Here is a tiny trained network, its code and every weight. The questions are about switching its units off for an input and a target symbol, where a switched-off unit gives its printed mean instead of its output.

import numpy as np


def w(rows, s, z=0):
    codes = np.array(rows[::2]) - 128.0
    scale = np.full(codes.shape[1], s)
    scale[-1] = z or s
    return codes * scale


def norm(h):
    return h / np.sqrt((h * h).mean(-1, keepdims=True) + 1e-5)


def f(y):
    return np.maximum(y, 0)


def softmax(a):
    e = np.exp(a - a.max(-1, keepdims=True))
    return e / e.sum(-1, keepdims=True)


def log_softmax(a):
    a = a - a.max(-1, keepdims=True)
    return a - np.log(np.exp(a).sum(-1, keepdims=True))


def net(x, mask):
    ids = ['ΦΩαβημ'.index(c) for c in x.split()]
    T = len(ids)
    res = E[ids] + P[:T]
    r = norm(res)
    for j in range(3):
        rows = slice(2 * j, 2 * j + 2)
        q, k, v = (r @ M[0][rows].T for M in (Q, K, V))
        z = softmax(np.where(np.tri(T) > 0, q @ k.T / 2**0.5, -1e9)) @ v
        o = O[0][rows]
        res = res + np.where(mask[j], z, o[:, -1]) @ o[:, :-1]
    y = f(norm(res) @ A[0][:, :-1].T + A[0][:, -1])
    res = res + np.where(mask[3:11], y, B[0][:, -1]) @ B[0][:, :-1]
    return log_softmax(norm(res)[-1] @ U[:, :-1].T + U[:, -1])


Q, K, V, O, A, B = {}, {}, {}, {}, {}, {}
E = w([
[98,155,102,95,127,160,134],'Φ',
[140,157,157,139,158,76,171],'Ω',
[118,171,3,109,117,118,118],'α',
[179,63,129,119,115,137,148],'β',
[134,111,116,95,166,110,121],'η',
[107,78,91,106,131,126,130],'μ',
],0.026)
P = w([
[45,111,165,199,222,144,2],'0',
[39,94,155,155,167,135,30],'1',
[43,84,153,138,127,142,35],'2',
[111,149,173,163,159,137,92],'3',
[101,123,125,140,163,166,125],'4',
[20,97,158,187,78,117,172],'5',
[92,143,172,112,79,105,162],'6',
[50,77,99,179,110,138,181],'7',
[130,99,98,174,150,160,125],'8',
[106,65,86,189,170,177,106],'9',
[180,211,107,127,117,120,152],'10',
[166,181,130,141,106,90,147],'11',
[183,180,158,123,104,76,113],'12',
],0.0065)
Q[0] = w([
[71,146,79,84,163,93,154],'head 1',
[158,1,198,158,104,158,126],'head 1',
[116,110,131,158,151,185,182],'head 2',
[171,158,186,160,188,138,207],'head 2',
[166,168,168,154,71,196,58],'head 3',
[102,59,156,105,201,170,95],'head 3',
],0.01)
K[0] = w([
[106,117,50,209,26,75,105],'head 1',
[87,101,243,121,81,132,169],'head 1',
[196,98,254,164,143,96,109],'head 2',
[182,66,218,124,161,86,128],'head 2',
[77,106,199,148,222,50,38],'head 3',
[129,157,102,156,122,82,80],'head 3',
],0.0084)
V[0] = w([
[185,109,129,92,191,193,163],'head 1',
[211,150,48,91,102,54,155],'head 1',
[77,168,106,178,127,160,163],'head 2',
[63,74,254,101,174,162,171],'head 2',
[76,177,72,98,116,203,187],'head 3',
[229,72,96,222,81,174,91],'head 3',
],0.0071)
O[0] = w([
[143,40,165,111,24,231,139,108],'head 1',
[106,50,148,253,251,152,75,177],'head 1',
[160,123,58,131,80,117,144,168],'head 2',
[175,131,171,121,74,87,51,93],'head 2',
[164,181,142,63,116,139,155,253],'head 3',
[176,39,85,128,163,94,96,39],'head 3',
],0.0073,0.0067)
A[0] = w([
[152,100,210,184,155,71,138,171],'neuron 1',
[138,185,227,44,85,136,46,24],'neuron 2',
[180,105,120,187,254,98,231,241],'neuron 3',
[51,152,71,82,187,121,102,3],'neuron 4',
[51,179,126,169,135,197,147,233],'neuron 5',
[114,150,41,128,139,216,117,211],'neuron 6',
[238,40,176,87,102,118,139,244],'neuron 7',
[128,187,76,142,114,131,124,87],'neuron 8',
],0.0088,0.0021)
B[0] = w([
[133,151,80,217,110,146,140,162],'neuron 1',
[195,72,93,154,76,183,211,183],'neuron 2',
[131,117,93,61,62,70,151,238],'neuron 3',
[168,221,234,160,216,172,84,235],'neuron 4',
[234,71,188,120,127,147,110,230],'neuron 5',
[161,85,107,56,8,145,190,254],'neuron 6',
[11,45,86,182,254,49,159,181],'neuron 7',
[118,24,159,194,181,151,165,183],'neuron 8',
],0.0066,0.0088)
U = w([
[84,154,156,2,162,34,84,50],'Φ',
[178,122,224,173,190,184,141,6],'Ω',
[177,121,125,59,17,100,243,179],'α',
[84,13,111,159,147,48,189,165],'β',
[53,213,16,205,154,187,135,132],'η',
[107,189,151,210,54,38,149,184],'μ',
],0.0064,0.0023)

Each question gives the input, a string of symbols that net reads in full, and the target symbol t.
The units are the heads (2 rows each of Q, K, V and O) and the neurons (one row each of A and B). Each row of codes is followed by its name. A weight is (code - 128) times the scale printed after its matrix; where a second scale follows, it is the last column's (O, A, B and U).
mask holds one flag per unit, heads first, then neurons. A switched-off unit (its flag False) gives its mean, the last column of its rows in O or B, instead of its output. The means were averaged over made-up inputs and are rounded, as every weight is.
A unit's drop is (log p(t) with every unit on - log p(t) with that unit switched off) / (log p(t) with every unit on - log p(t) with every unit switched off).
The circuit of an input: a set's keep is (log p(t) with only the set's units on - log p(t) with every unit switched off) / (log p(t) with every unit on - log p(t) with every unit switched off). Starting from all 11 units, units are removed one at a time, each time the one whose removal leaves the highest keep (on an exact tie, the one counted first), for as long as the keep stays at least 0.8.
units of the circuit, in order: the units of the circuit, biggest drop first
unit that matters most: the unit with the biggest drop
top k neurons: the k neurons with the biggest drops, biggest first
heads that matter: for each layer, one digit per head in row order, 1 if its drop is at least 0.15 and else 0, layers parted by /
drop when u is switched off: that unit's drop, to one decimal
input η Φ η, target α: unit that matters most => head 1
input Φ η β η, target β: heads that matter => 111
input μ η η, target Ω: heads that matter => 011
input Ω η η, target Ω: top 3 neurons => [neuron 6; neuron 2; neuron 3]
input η μ η μ η η μ Φ η β η η, target β: units of the circuit, in order => [neuron 7; head 1; head 2; neuron 4]
input Φ β Φ α Φ Φ, target Ω: units of the circuit, in order => [head 1; neuron 5]
input Φ β η η Ω, target β: heads that matter => 111
input μ Φ η η Φ Ω β η Φ Φ μ β μ, target β: units of the circuit, in order => [neuron 7; head 3; head 1]
input Φ Φ Φ η β β Φ η Ω β β μ, target β: heads that matter => 001
input Φ η Ω Ω Ω Ω Φ Ω Φ μ, target α: top 2 neurons => [neuron 6; neuron 7]
input μ η μ, target Φ: top 2 neurons => [neuron 6; neuron 8]
input Φ Φ μ, target α: heads that matter => 101
input μ μ η η α η, target Φ: heads that matter => 000
input β Ω Ω, target β: heads that matter => 001
input η η α β β α, target β: units of the circuit, in order => [head 3]
input Φ η Ω η, target α: heads that matter => 111
input η α η η Ω, target μ: drop when neuron 6 is switched off => 0.3
input Φ α Φ β η η μ β, target β: drop when head 3 is switched off => 0.0
input η μ μ, target Φ: drop when neuron 4 is switched off => 0.1
input α η η η, target Φ: unit that matters most => neuron 3
